Here is a tiny trained network, its code and every weight. The questions are about switching its units off for an input and a target symbol, where a switched-off unit gives its printed mean instead of its output.

import numpy as np


def w(rows, s, z=0):
    codes = np.array(rows[::2]) - 128.0
    scale = np.full(codes.shape[1], s)
    scale[-1] = z or s
    return codes * scale


def f(y):
    return y / 2 * (1 + np.tanh(0.7978845608 * (y + 0.044715 * y**3)))


def softmax(a):
    e = np.exp(a - a.max(-1, keepdims=True))
    return e / e.sum(-1, keepdims=True)


def log_softmax(a):
    a = a - a.max(-1, keepdims=True)
    return a - np.log(np.exp(a).sum(-1, keepdims=True))


def net(x, mask):
    ids = ['αγδεζθμφω'.index(c) for c in x.split()]
    T = len(ids)
    res = E[ids] + P[:T]
    u = 0
    for l in range(3):
        r = res
        for j in range(2):
            rows = slice(4 * j, 4 * j + 4)
            q, k, v = (r @ M[l][rows].T for M in (Q, K, V))
            z = softmax(np.where(np.tri(T) > 0, q @ k.T / 4**0.5, -1e9)) @ v
            o = O[l][rows]
            res = res + np.where(mask[u + j], z, o[:, -1]) @ o[:, :-1]
        u += 2
        y = f(res @ A[l][:, :-1].T + A[l][:, -1])
        res = res + np.where(mask[u : u + 8], y, B[l][:, -1]) @ B[l][:, :-1]
        u += 8
    return log_softmax(res[-1] @ U[:, :-1].T + U[:, -1])


Q, K, V, O, A, B = {}, {}, {}, {}, {}, {}
E = w([
[51,126,154,204],'α',
[108,146,135,29],'γ',
[152,165,226,159],'δ',
[11,71,108,3],'ε',
[96,100,96,59],'ζ',
[17,94,77,178],'θ',
[70,105,73,122],'μ',
[170,194,233,245],'φ',
[38,76,178,174],'ω',
],0.016)
P = w([
[156,184,156,128],'0',
[94,21,176,120],'1',
[174,120,11,80],'2',
[126,159,117,84],'3',
[125,64,210,169],'4',
[168,131,10,75],'5',
],0.012)
Q[0] = w([
[27,166,2,102],'0.h0',
[116,57,185,113],'0.h0',
[152,118,92,166],'0.h0',
[89,63,124,126],'0.h0',
[185,131,181,26],'0.h1',
[43,123,98,69],'0.h1',
[188,84,91,173],'0.h1',
[188,246,47,124],'0.h1',
],0.0091)
K[0] = w([
[115,115,83,147],'0.h0',
[181,130,200,163],'0.h0',
[129,63,194,150],'0.h0',
[218,103,151,73],'0.h0',
[62,113,133,151],'0.h1',
[67,143,87,125],'0.h1',
[1,146,113,152],'0.h1',
[178,107,29,166],'0.h1',
],0.0094)
V[0] = w([
[78,118,97,125],'0.h0',
[148,225,97,180],'0.h0',
[59,39,158,2],'0.h0',
[89,95,22,149],'0.h0',
[54,147,150,97],'0.h1',
[148,99,192,145],'0.h1',
[147,83,50,170],'0.h1',
[151,142,124,128],'0.h1',
],0.0091)
O[0] = w([
[146,45,130,157,159],'0.h0',
[160,97,153,197,64],'0.h0',
[156,114,212,131,243],'0.h0',
[55,199,155,68,58],'0.h0',
[126,146,6,172,253],'0.h1',
[1,158,208,85,197],'0.h1',
[38,185,131,73,3],'0.h1',
[144,130,151,88,89],'0.h1',
],0.0062,0.0027)
A[0] = w([
[121,233,90,191,73],'0.n0',
[66,99,191,101,107],'0.n1',
[41,113,137,146,191],'0.n2',
[149,254,142,157,28],'0.n3',
[118,69,134,192,3],'0.n4',
[103,103,184,235,109],'0.n5',
[162,3,58,121,123],'0.n6',
[132,40,103,173,47],'0.n7',
],0.0097,0.0041)
B[0] = w([
[51,254,241,104,143],'0.n0',
[90,105,223,95,171],'0.n1',
[96,165,149,163,220],'0.n2',
[167,110,230,77,144],'0.n3',
[173,94,87,79,169],'0.n4',
[54,73,107,31,255],'0.n5',
[86,112,235,113,190],'0.n6',
[212,108,170,144,167],'0.n7',
],0.0066,0.0074)
Q[1] = w([
[193,118,173,144],'1.h0',
[142,127,115,127],'1.h0',
[149,169,132,144],'1.h0',
[153,122,135,174],'1.h0',
[142,248,178,152],'1.h1',
[102,90,104,188],'1.h1',
[136,51,152,134],'1.h1',
[76,89,95,129],'1.h1',
],0.014)
K[1] = w([
[126,167,143,126],'1.h0',
[110,105,76,96],'1.h0',
[121,125,91,126],'1.h0',
[98,51,154,99],'1.h0',
[253,129,174,160],'1.h1',
[16,130,93,164],'1.h1',
[96,70,96,196],'1.h1',
[89,152,25,141],'1.h1',
],0.011)
V[1] = w([
[160,115,238,71],'1.h0',
[104,93,121,133],'1.h0',
[58,112,179,123],'1.h0',
[96,118,122,214],'1.h0',
[176,92,212,141],'1.h1',
[157,106,131,68],'1.h1',
[1,93,79,138],'1.h1',
[169,80,207,125],'1.h1',
],0.0083)
O[1] = w([
[3,140,108,121,227],'1.h0',
[82,70,152,107,150],'1.h0',
[144,118,154,108,229],'1.h0',
[213,78,208,172,124],'1.h0',
[90,79,85,191,119],'1.h1',
[69,139,70,106,118],'1.h1',
[98,233,167,70,254],'1.h1',
[83,74,155,94,132],'1.h1',
],0.0056,0.008)
A[1] = w([
[51,133,171,71,38],'1.n0',
[140,254,87,114,62],'1.n1',
[81,171,51,158,254],'1.n2',
[124,64,71,100,115],'1.n3',
[155,158,248,64,115],'1.n4',
[79,108,145,152,231],'1.n5',
[111,172,9,37,132],'1.n6',
[203,124,28,84,207],'1.n7',
],0.0084,0.0038)
B[1] = w([
[155,123,48,158,248],'1.n0',
[136,92,40,57,169],'1.n1',
[178,230,194,134,159],'1.n2',
[137,58,67,139,142],'1.n3',
[41,83,123,166,221],'1.n4',
[156,206,152,131,200],'1.n5',
[123,119,142,2,182],'1.n6',
[128,94,12,164,142],'1.n7',
],0.0077,0.013)
Q[2] = w([
[7,125,74,141],'2.h0',
[145,136,139,124],'2.h0',
[93,126,115,123],'2.h0',
[112,204,87,156],'2.h0',
[85,111,254,53],'2.h1',
[184,90,54,121],'2.h1',
[86,163,154,85],'2.h1',
[244,152,68,177],'2.h1',
],0.011)
K[2] = w([
[149,95,87,163],'2.h0',
[145,130,160,106],'2.h0',
[116,247,183,147],'2.h0',
[147,118,200,117],'2.h0',
[137,149,190,207],'2.h1',
[105,136,77,88],'2.h1',
[190,124,180,158],'2.h1',
[111,132,144,44],'2.h1',
],0.011)
V[2] = w([
[194,164,85,154],'2.h0',
[192,223,220,146],'2.h0',
[210,131,123,108],'2.h0',
[165,182,120,106],'2.h0',
[197,116,156,160],'2.h1',
[105,73,125,34],'2.h1',
[92,144,83,115],'2.h1',
[65,82,46,2],'2.h1',
],0.0086)
O[2] = w([
[71,121,123,80,2],'2.h0',
[76,173,141,132,7],'2.h0',
[163,136,113,2,2],'2.h0',
[125,191,87,65,53],'2.h0',
[149,76,200,169,51],'2.h1',
[153,191,126,128,181],'2.h1',
[60,116,91,137,146],'2.h1',
[118,157,127,201,187],'2.h1',
],0.0082,0.0074)
A[2] = w([
[153,102,37,95,31],'2.n0',
[109,139,207,42,80],'2.n1',
[71,96,145,207,34],'2.n2',
[113,245,179,136,126],'2.n3',
[100,60,1,30,1],'2.n4',
[136,191,43,111,177],'2.n5',
[64,95,212,210,92],'2.n6',
[144,100,105,96,121],'2.n7',
],0.0095,0.0084)
B[2] = w([
[92,92,198,207,152],'2.n0',
[117,212,134,220,149],'2.n1',
[163,240,130,88,204],'2.n2',
[111,83,255,132,179],'2.n3',
[145,105,139,196,190],'2.n4',
[127,101,107,68,209],'2.n5',
[197,143,109,87,252],'2.n6',
[138,113,131,89,136],'2.n7',
],0.0081,0.016)
U = w([
[130,121,187,135,28],'α',
[111,27,132,116,227],'γ',
[224,69,177,72,153],'δ',
[100,131,67,129,155],'ε',
[179,98,74,55,255],'ζ',
[56,77,153,137,113],'θ',
[171,139,118,4,12],'μ',
[175,151,130,106,82],'φ',
[148,140,105,201,96],'ω',
],0.011,0.0025)

Each question gives the input, a string of symbols that net reads in full, and the target symbol t.
The units are the heads (4 rows each of Q, K, V and O) and the neurons (one row each of A and B). Each row of codes is followed by its name. A weight is (code - 128) times the scale printed after its matrix; where a second scale follows, it is the last column's (O, A, B and U).
mask holds one flag per unit, layer by layer, with each layer's heads first. A switched-off unit (its flag False) gives its mean, the last column of its rows in O or B, instead of its output. The means were averaged over made-up inputs and are rounded, as every weight is.
A unit's drop is (log p(t) with every unit on - log p(t) with that unit switched off) / (log p(t) with every unit on - log p(t) with every unit switched off).
The circuit of an input: a set's keep is (log p(t) with only the set's units on - log p(t) with every unit switched off) / (log p(t) with every unit on - log p(t) with every unit switched off). Starting from the 12 units with the biggest drops (on a tie, the unit counted first), units are removed one at a time, each time the one whose removal leaves the highest keep (on an exact tie, the one counted first), for as long as the keep stays at least 0.8.
units of the circuit, in order: the units of the circuit, biggest drop first
unit that matters most: the unit with the biggest drop
top k neurons: the k neurons with the biggest drops, biggest first
which heads matter: for each layer, one digit per head in row order, 1 if its drop is at least 0.15 and else 0, layers parted by /
input α δ θ θ, target θ: top 2 neurons : (1.n1, 2.n3)
input ε ω ζ γ μ, target ω: units of the circuit, in order : (1.n6, 2.h0, 2.h1)
input μ ζ δ δ ω γ, target ε: unit that matters most : 2.h1
input α δ θ θ α, target μ: units of the circuit, in order : (2.n6, 2.n2, 0.n5, 2.n4)
input γ φ φ δ δ, target γ: which heads matter : 11 / 01 / 10
input ω γ γ φ φ, target φ: top 2 neurons : (0.n5, 1.n6)
input δ θ μ θ θ, target δ: which heads matter : 10 / 01 / 11
input μ γ δ θ ζ, target θ: which heads matter : 01 / 10 / 10
input μ ω δ, target ω: units of the circuit, in order : (0.n5, 1.h1, 2.h1)
input δ ω θ, target μ: units of the circuit, in order : (0.h0, 1.h1)
input θ γ μ μ μ, target α: units of the circuit, in order : (1.h1, 1.n1, 2.n3, 0.h0)
input μ γ α γ δ, target θ: units of the circuit, in order : (0.h1, 1.n4)
input γ ω θ, target μ: units of the circuit, in order : (1.h1, 1.n6)
input μ δ δ γ δ, target θ: units of the circuit, in order : (1.n4)
input ω γ δ γ, target γ: which heads matter : 00 / 01 / 00
input ζ δ γ θ α, target ε: units of the circuit, in order : (0.n5, 1.n0, 1.h0, 2.h1)
input δ φ μ θ ω, target δ: units of the circuit, in order : (2.n6, 2.h1)
input μ ω γ φ γ, target θ: which heads matter : 01 / 11 / 10
input δ δ μ δ θ, target δ: units of the circuit, in order : (0.h0, 0.n7, 2.n6, 0.n6)
input δ θ γ θ ζ, target δ: units of the circuit, in order : (0.h0, 1.h1, 2.h1)
input δ ε θ ζ μ, target δ: top 2 neurons : (1.n6, 0.n6)
input γ ζ ω δ θ, target γ: unit that matters most : 0.h1
input ζ θ ζ, target γ: top 2 neurons : (2.n0, 2.n4)
input ε δ δ γ ε ζ, target γ: top 3 neurons : (0.n6, 1.n6, 2.n0)
input γ γ ω δ δ, target γ: which heads matter : 11 / 11 / 10
input δ γ ε θ γ γ, target ε: top 3 neurons : (0.n5, 1.n7, 2.n5)
